Group, then class:
[  2  12  -1 -10 -11 -21 -11  -4  14  20 -18 -42  19   1 -19 -51   5 -23
 -34 -14   3   6   0   3 -20  25 -10  -9 -11  11  -1  -1   2  24] -> nm.R
[ -1 -13   6 -11  -3  -3 -12   8   7  10   1 -47 -43  -5 -12   7  24  -9
  18   7   8  -4   1  10   9   9   9 -20   9  21  -5  15   4  26] -> qc.Y
[ -5  -5   5   5   2   4 -13  13  -4   4  10 -19 -34   0  -9  -4  13  -5
  26   2  -4   2   1  -8   5 -12  -6   8   3  24  -5   9   2   1] -> qc.Y
[ 14   3 -15  13  -3  13   5  -2   6  -2  15   8   3   1   4   1 -10 -13
  15   5   1  -6  -5 -16   3  -8  -6  11   2   9   6   0  -2  72] -> qc.Q
[  1   1 -14  10 -10 -11   9 -21  18  13  22 -33   2  -3  -1   1  -5 -15
  -6   7  10  -5  14  -6 -27  -4  -9  22   2  21  10   2  -5  46] -> nm.R
[  4  11 -14  -7 -13  -8  -4  -4  10  16 -18 -24 -11  18  -5  -8   4 -31
 -52   4  14   5  -2   5 -19  18   7  18   6  15   7   2  14  31] -> nm.F
[ -1   2 -14  20  -7   0  -8   0  11  18 -10 -21 -12  -8  -7   1 -12 -10
  -3   3  20   8  -3  -3 -19  10  14  -3  -4  13 -11  -1  10  33] -> nm.F
[ -7  14  -5  31  -1  19   6 -34   7 -11   3  -1 -31  -4  -3  -1 -12  -1
  -2   1 -11   0  -5 -10 -16 -20   4  15   9  -3   5   5   2  12] -> nm.F
[ -2  -7 -33  -1  -5   2  20 -27  16   7  -3 -11   8   8  -3   4 -16 -31
 -12  10   3  -7   3 -18 -27 -23  -1  15   3   7   8   1  -7  57] -> nm.R
[ 10   0 -25 -17  -1  -1  -6  -1   0  -2  27  -3  23  -7   5  -4  -4 -19
   5  18  13 -15 -22  -6  -4   9  -6  -9  -4  14  -5   6   1   5] -> qc.Q
[ 51 -13 -10 -11  -3   0 -17   5   5  13   3 -25 -34   3 -15   6  15 -18
  11   6   4  -1  12  -5  -1   4  -3   3   7  34  -3  14   1  25] -> qc.Y
[ -5   4  -2  -3  -4   4   4 -24  19  20  -8 -38 -28   4   2  13  -5 -37
 -17  13  16   3  -4  -9 -29   4   9   5   9  19   8   9  -5  42] -> nm.R
[ -8  -4 -27  10   8  10  -4 -15  -1  -8   7  -5 -27   2  22  -8  -1  -7
  18   5  -7   5  -3  -8  12 -26  -8  10   9  12   2  10  -7  10] -> qc.Y
[ -4   8 -26  -9  -2   0  16 -15   7   0  -4  19  -7  12  -7  -9 -13 -22
  -2   6  -4  -8  -3 -12 -18 -18 -13  11  -6   6  15  -1  -4  22] -> nm.J
[ 13  16 -42  -7  -6   1 -13   3  13  -1  -1  -2  33  14  -2  -9  -9 -31
  -9  10  24   8 -21   4  -9   1 -15  -8 -11  22 -21  11   4 -10] -> qc.E
[ -4  -8  -2  38   2   7   3 -20  10  15   0 -46 -47 -10  -9  11   3 -13
  16  14  -7   4   0   0  -3 -11   5   9   6  17   7  16   1  32] -> nm.R
[ -2  16 -29  24  -3   3  18 -22  11   7   5 -12  -7  -2  -8  -3 -16 -24
  -2   7 -13   0   6 -13 -20 -15  -8   6 -11   0  18   1  -5  16] -> nm.R
[  1  20 -40 -20   0  -1  -9  -2   2   2  -1  23  42   9   2   3 -24 -24
 -13   9 -15 -12  -8 -19   1 -18 -18  -8  -6   5  14  -1 -10  -9] -> qc.Y
[ -7  -7 -22  24   2  10   7  -7  -1 -14  23  17  -3   4  -1 -19  -5 -11
  24   1 -10  -4 -10  -9   8 -21   2  14   1  20  -7   9 -11  -4] -> qc.Q
[ -5   7 -26  -8   7 -19 -10   4   5  -5  10  -7  30   0   4   2  -6 -27
   5   7   8  -3 -11  -3   3  19 -13   9   0  11  -5  29   2  -7] -> qc.Q
[  6  12 -12  -9  -8   3  -3   1   2   9 -15  -5   7   4 -10  -2  -5 -10
 -28   5   8   8  18   6 -19  17   5  -5  -1  -3   3   8   0  30] -> nm.F
[ -4  16 -12  12  -6  12   7 -15  16   7 -18 -19 -18 -12 -16   7  -9  -8
   0 -14  -8   1   1  -4 -16 -32   6  -2  15  11  11  10  -3  35] -> nm.F
[  7  33 -13 -22  -7 -14  -2  -3  15  -9 -14 -14  30  14 -11  -4 -15 -23
 -20  17   0   4 -15   8 -12  17 -22  -7  -5   3   7   4  -5  19] -> nm.J
[-14  27 -36  15  -4  -6   8 -15  18   3  -4   1  56   0 -12  -6 -23 -29
 -19   7  -1   0  -8 -15 -28 -16  -8   3 -12  13  23  -9 -12  32] -> nm.R
[ -6  10 -27   5   4  -7  27 -19  -5 -13   5  16  10  -1  12 -10 -24 -29
 -15  -1  -2   2 -13  -7  -8  -7   8   3  -6 -12   7  -1 -15   3] -> nm.J
[ -8  28 -19  -4  -5  -8   9 -13   0  14 -12 -14   4  -4 -14  -9 -12 -18
 -21   1  -2  16  -2   4 -20  11   2   3   3 -10  -9   7  -1  22] -> nm.R
[  5  13 -28 -75 -11 -18  -3   6   8  11 -11 -28  28  13  -1  -8  -6 -37
 -40  11  21  -4  -1 -13  -9  38 -13  -3  -2  11  -2   5   3  12] -> qc.E
[ -3 -10 -17  29  10  -4   1   1   0  -3  11   3  -8   4   6   4  12 -11
  21   7   2  -7 -20 -19   1 -27  -5   8   2  16   2   6   0  -2] -> qc.Q
[ -3  -7 -21  15  -8   6   3 -13   4  -7  17  23  -2   0   6  -6   1 -22
  10  16 -10   3 -10 -11   3 -21 -11   4 -11  15   0   6  -4   4] -> qc.E
[  3  16 -18   8  -6 -10  10 -26  24  12  -5 -20   0   9  -3 -14  -9 -22
 -18   4  -2  11  -6  27 -15 -14  -8  -1 -15  13   7   6  -6  27] -> nm.R
[ -7   2 -24  26  -7   2  11 -23  12  -6   7  -6 -25   3   2 -10 -10 -27
   2   3  -2   0  -6 -15 -15 -24  -5  10   3   7   9  -2  -8  30] -> nm.R
[  0  -8  -4 -20  -8 -23 -26  14  -1  11   7 -30 -14   5   0   6  16 -25
   7  20  20  -9 -10   1  -1  22  -3   7   8  20 -10  16   4   2] -> qc.Q
[ -1   8 -27 -17  -7 -12 -14  -1  11   6   8   2  37 -10  -9   5  -7 -20
  -9  10   5   1 -13  -1  -4   9  -9  -1  -8   5  -2   4   9  -6] -> qc.Y
[  2  19 -16 -14   6  -3 -13  -9   6  -6  16  -6   2  11   2   3 -11 -29
 -18   3   9  20 -12 -14   8  -1  -6   4  -4 -16  16  18  -7 -12] -> qc.Q
[-11  15 -36   8   6  -6   7 -12  16  -2  -3  16  86   8  -1   1 -23 -28
 -26   2 -12  12   4  -6 -13 -15 -12   4  -9   3  11   2   2  -5] -> nm.J
[  3  -5 -13 -15  -5   4 -14   3   1  -3   4  -9 -21   8  -4   5  13  -8
  15  -6  -9   1  -6   7 -12 -10  -1  -5   5   6  -4   8  -3  10] -> qc.Y
[  1  -5 -10  -3   6  -1 -10  -4   1   2  12  -9 -11   8  -1  -6   3 -10
  13   9   8   3 -15  -5   6 -19   0   9  -6   9   0  11   1  -2] -> qc.Y
[  6  11 -41 -22  -7 -19   3 -10   7  -3  -5 -10  21  11   0   6 -29 -40
 -19  -2  12   6  -9  -7 -17  -6 -15  10   2   9  -5   6 -14   5] -> qc.E
[  0  11 -25 -27 -23 -13  -3  -6   7  12  -6 -28  30   6  -2  21  -3 -20
  -4   6   9  -8  -6 -20  -1  12  -3  -5   0  17  11   9   0  15] -> qc.Q

Group and class of each row:
[  4  -6 -10  11   5  -5  -1   1  -2   3   3  -4   2  -4 -15   3   1  12
  -1   2   2   9   6  -3  -6  -2  -1   1  -2   5   3  10  -5  -4] -> [14].Ms
[ -3   4  -4   1  -3  12   1  -3   2   4  -1   2   0  -5 -10  -1   2   2
   0  -4   1   7   5  -5   7  -7  -6  -7   2   3   1   8  -1   0] -> [14].Qg
[ -1   9 -16  10   5 -12   1   3   0  -3   1   8   5  -4  -5   6  -2  23
  -7   9  -4   8   6  -8  -4  -4  -4  -4   2   2   5   3  -5  -4] -> [14].nz
[  1   8 -10   7   1  -3   0  -4   1  -7   7   2   9  -4 -12   0   1   0
  -3  -3   1   5   9  -3  -4  -2   6  -3   3  11   3   7  -7  -2] -> [14].Qg
[ -5  -9 -10  -1  -6   4  -1   2  -6  12 -11  -1  -9  -6   0   2   4   5
   2  11   1  -3  -3   2   7  -1  -8  -3  -3  -5  -2  11   5   3] -> [18].qn
[  4   5 -11  13   5 -11  -1   2  -1  -2   9  -3   7  -4 -18   5  -1   9
  -4  -2   0  16  10  -8 -13  -3   2   2   4   5   6   5  -8  -4] -> [14].nz
[-3 -2  5  1 -3  1  1 -1 -3  5 -2 -6 -6  1 -4 -8 -2 -6  6  2  1  2 -2  4
 -2  3  1  2 -3 -3 -4 -7  9  2] -> [19].Dr
[ -8 -12  -7   3 -10  11   1   2 -11  13 -12   1 -10  -1   9  -2   4   1
   2  -1  -1  -6  -4   7  11   4  -9  -1 -14 -14  -5 -10   8   4] -> [18].Mj
[ -2  -4  -7  -4  -5   4  -3  -3  -4   1  -4   0   0   0   5   0   2  -4
   1   5  -2 -10  -6  10   9   6   1   2  -8   4  -2   0   2  -1] -> [18].Mj
[  0   3 -10   8  -3  -4   4   5  -7   3   3   0   5  -5  -8   8   2   9
  -2   0  -2   8   8  -5  -6  -2   2  -3   3   5   5  16  -4   1] -> [14].Ms
[ -6  -1   0   1  -4   5   5   3  -1   0  -6   1  -4   4  -3  -2   1  -4
   0   0  -4  -1   1   5   2   4   1  -3  -9  -9  -2 -20   6   2] -> [18].Mq
[-6 -8 -7  2 -8  0 -1 -4 -3  8  2 -1 -4 -3 -4 -5  5 -4  5  0  0 -1  2  0
  3  3 -1  2 -6 -2 -3 14  7  5] -> [18].qn
[  1  -2  -1  -2  -6   6   4  -2 -12   3  -5  -4  -1   2   9   1   2   2
   4   2  -1  -8  -3   7   2   5   1  -2  -1   1  -2   9   4   2] -> [18].Mq
[  1   6  -9  13   4  -8   0   3   0  -2   6  -3   9  -2 -17   4  -2   9
  -5   3   0  12   8  -5  -9  -2   3  -1  -4  -3   7 -12  -2  -5] -> [14].Qg
[ 3 -4 -7  1 -4  5 -3  1 -2  3  2 -2  1 -4 -6  6  1 10 -1  0  0  2  3 -5
 -2 -5  0 -2  1 -2  3 13 -2  0] -> [14].Ms
[ -4  -8 -10  -1 -10  -1   1   5  -5  12  -7   5  -7  -4   9   1   4   7
   0   2  -5  -1  -2   0   1  -2  -7   0  -6  -9   3  -3   2   6] -> [18].Mq
[ -5  -6  -9  -4  -8   6   0   1  -6  10  -7   3  -5  -1   5   1   6   1
   0   0  -4  -7  -5   6   8   2  -4  -1 -13  -5   0  -4   2   5] -> [18].qn
[ 1  5 -8 11  1 -4  3  3 -5  2  5  1  4 -4 -9  2 -3 12  0  4  2  8  6 -4
 -9 -3  1 -3  1  2  5  8 -5  0] -> [14].Ms
[ -8  -9   4   0   9   0   2  -5  -1   2  -4  -3 -14   4  -6 -14  -6 -18
   0   3   3   6   0   3   2  12  -8   2  -7  -6 -11 -35   7  -7] -> [19].zt
[-2 -3  0 -3 -9  6  1  1 -5  9 -6 -3 -2  1  6  2  2  1  2  2 -2 -8 -7  9
  5  2  1  2 -7 -6  0  4  8  4] -> [18].Mj
[ -3 -10   1   0  -1   6   0 -16  -2   7  -2  -5  -6   1  -6  -4  -1  -2
   1   3   2   2  -1   3   1   4  -5  -1  -9 -11  -4 -16   8   0] -> [19].Dr
[-10  -8  -9  -3  -5   7   1  -2  -2  11  -8   3 -10  -4   0  -6   8  -8
   0   3   1   0  -2   2   8   3 -10  -1 -10  -6  -6 -10   3   3] -> [18].qn
[ -5 -14 -11  -5 -13  11  -5  -5 -12  17  -9  -4  -7  -5   2  -1  10   2
   6  -5  -2  -7  -2   5  11   5  -6   1  -6   5  -6  27   2   7] -> [18].qn
[  0  -3  -2   3  -1  -7   0   7  -4   7   2   1  -2  -3  -3   3   4   7
  -1 -10  -3   9   4  -3  -9  -2   1   3  -4  -5   7 -10  -4   6] -> [14].Ms
